Here is a tiny trained network, its code and every weight. The questions are about switching its units off for an input and a class, where a switched-off unit gives its printed mean instead of its output.

import numpy as np


def w(rows, s, z=0):
    codes = np.array(rows[::2]) - 128.0
    scale = np.full(codes.shape[1], s)
    scale[-1] = z or s
    return codes * scale


def f(y):
    return np.maximum(y, 0)


def log_softmax(a):
    a = a - a.max(-1, keepdims=True)
    return a - np.log(np.exp(a).sum(-1, keepdims=True))


def net(x, mask):
    res = np.array(x, float).reshape(1, 8) / 4 @ E
    y = f(res @ A[0][:, :-1].T + A[0][:, -1])
    res = res + np.where(mask, y, B[0][:, -1]) @ B[0][:, :-1]
    return log_softmax(res[-1] @ U[:, :-1].T + U[:, -1])


A, B = {}, {}
E = w([
[121,179,127,6,143,13,223,167,109],'x0',
[213,52,49,155,183,86,158,31,19],'x1',
[117,130,121,127,125,125,122,123,129],'x2',
[131,126,130,125,129,124,128,132,129],'x3',
[132,134,126,131,137,125,129,129,132],'x4',
[125,130,119,125,122,133,128,119,123],'x5',
[149,205,26,114,202,202,92,254,56],'x6',
[144,210,92,181,176,156,201,85,215],'x7',
],0.0056)
A[0] = w([
[165,202,150,26,150,53,212,162,120,59],'n1',
[252,46,20,150,234,92,190,12,13,111],'n2',
[138,118,128,207,111,217,57,109,139,73],'n3',
[137,181,61,118,188,202,71,240,64,70],'n4',
[171,83,129,239,126,202,45,113,146,73],'n5',
[139,131,120,214,113,193,49,95,145,115],'n6',
[116,15,172,54,27,81,17,171,21,251],'n7',
[122,114,131,215,112,209,50,104,143,83],'n8',
[78,55,210,140,80,93,143,19,162,62],'n9',
[134,107,131,210,130,190,62,120,141,81],'n10',
[162,208,80,183,164,156,222,89,244,254],'n11',
[148,209,116,163,168,150,189,79,166,213],'n12',
[105,185,30,110,177,206,97,209,63,72],'n13',
[80,49,242,139,31,85,150,25,183,73],'n14',
[135,164,72,122,181,198,101,218,65,37],'n15',
[124,112,94,99,128,158,83,203,82,129],'n16',
[165,104,150,210,111,200,49,92,144,67],'n17',
[12,213,218,74,87,197,107,234,254,98],'n18',
[135,191,119,27,146,46,202,158,112,52],'n19',
],0.0048,0.006)
B[0] = w([
[49,41,54,66,144,81,157,124,126,171],'n1',
[71,150,141,213,2,54,28,195,90,234],'n2',
[81,84,66,63,143,88,163,128,142,159],'n3',
[192,195,88,157,130,91,178,53,213,175],'n4',
[84,81,78,65,129,86,154,134,123,168],'n5',
[84,83,98,82,161,104,160,157,128,170],'n6',
[129,161,228,123,224,237,132,124,68,254],'n7',
[91,77,86,71,157,71,174,144,135,164],'n8',
[196,199,100,151,141,90,157,53,158,181],'n9',
[90,83,82,62,136,86,153,135,145,156],'n10',
[127,126,210,128,194,215,96,158,47,250],'n11',
[125,129,195,128,171,194,97,173,75,210],'n12',
[177,175,109,155,115,94,177,71,183,172],'n13',
[213,212,75,159,149,83,185,46,201,201],'n14',
[182,241,80,159,132,63,180,15,198,155],'n15',
[179,155,148,147,159,144,144,82,129,161],'n16',
[68,76,78,63,149,78,160,138,159,160],'n17',
[102,130,106,215,30,61,53,171,81,203],'n18',
[64,49,59,35,145,74,168,140,149,167],'n19',
],0.006,0.0079)
U = w([
[198,191,90,152,117,88,181,52,199,36],'0',
[45,43,64,36,138,85,170,146,142,51],'1',
[130,126,155,133,136,152,121,141,118,255],'2',
[91,133,121,197,1,83,58,169,108,42],'3',
[134,125,158,124,141,169,125,137,124,233],'4',
[138,120,152,120,143,164,134,133,123,217],'5',
[122,139,186,123,202,191,122,129,88,34],'6',
],0.0099,0.0056)

Each question gives the input, the list of numbers given to net, and the class t.
The units are the neurons (one row each of A and B). Each row of codes is followed by its name. A weight is (code - 128) times the scale printed after its matrix; where a second scale follows, it is the last column's (A, B and U).
mask holds one flag per neuron, in row order. A switched-off neuron (its flag False) gives its mean, the last column of its row in B, instead of its output. The means were averaged over made-up inputs and are rounded, as every weight is.
A unit's drop is (log p(t) with every unit on - log p(t) with that unit switched off) / (log p(t) with every unit on - log p(t) with every unit switched off).
The circuit of an input: a set's keep is (log p(t) with only the set's units on - log p(t) with every unit switched off) / (log p(t) with every unit on - log p(t) with every unit switched off). Starting from the 12 units with the biggest drops (on a tie, the unit counted first), units are removed one at a time, each time the one whose removal leaves the highest keep (on an exact tie, the one counted first), for as long as the keep stays at least 0.8.
units of the circuit, in order: the units of the circuit, biggest drop first
top k neurons: the k neurons with the biggest drops, biggest first
drop when u is switched off: that unit's drop, to one decimal
input [0,2,-5,-4,3,-8,8,-8], class 0: units of the circuit, in order => [n4, n15]
input [2,-2,-5,-2,-2,1,-8,-1], class 0: units of the circuit, in order => [n14]
input [-5,2,-5,0,-2,8,0,8], class 6: top 2 neurons => [n11, n12]
input [5,8,-2,0,3,3,7,6], class 3: top 3 neurons => [n2, n7, n14]
input [-1,-8,3,4,-4,4,3,5], class 3: top 2 neurons => [n18, n7]
input [1,8,-8,-7,-7,2,-6,7], class 3: top 2 neurons => [n2, n7]
input [8,-6,8,-8,5,-7,5,-2], class 1: top 3 neurons => [n19, n1, n2]
input [-6,8,-5,4,-6,0,8,5], class 0: top 3 neurons => [n4, n15, n13]
input [5,-7,0,0,3,-1,3,-3], class 3: top 2 neurons => [n18, n11]
input [7,8,-8,-4,4,-3,-2,5], class 3: top 2 neurons => [n2, n7]
input [2,8,-2,1,-7,-2,-1,-3], class 3: top 2 neurons => [n2, n11]
input [-3,-2,8,7,-4,5,-8,1], class 0: top 2 neurons => [n14, n9]
input [-6,4,-8,-8,7,5,8,6], class 0: top 2 neurons => [n4, n15]
input [-5,-7,-1,4,-6,-6,-2,6], class 3: units of the circuit, in order => [n18]
input [6,-5,-3,5,3,1,0,-1], class 1: top 2 neurons => [n1, n19]
input [-5,-4,-6,-4,6,3,6,-2], class 0: top 2 neurons => [n4, n15]
input [3,7,-4,6,1,0,4,2], class 3: top 2 neurons => [n2, n7]
input [3,-4,6,-2,7,4,7,-1], class 0: drop when n4 is switched off => 0.2
input [5,1,1,-1,-1,1,-1,-8], class 6: drop when n7 is switched off => 1.1
input [-2,-3,-6,3,1,-7,6,6], class 0: units of the circuit, in order => [n4]
input [-4,8,-2,6,-7,1,-3,1], class 3: drop when n2 is switched off => 1.2
input [7,-2,-3,6,-6,-3,4,0], class 1: drop when n19 is switched off => 0.6
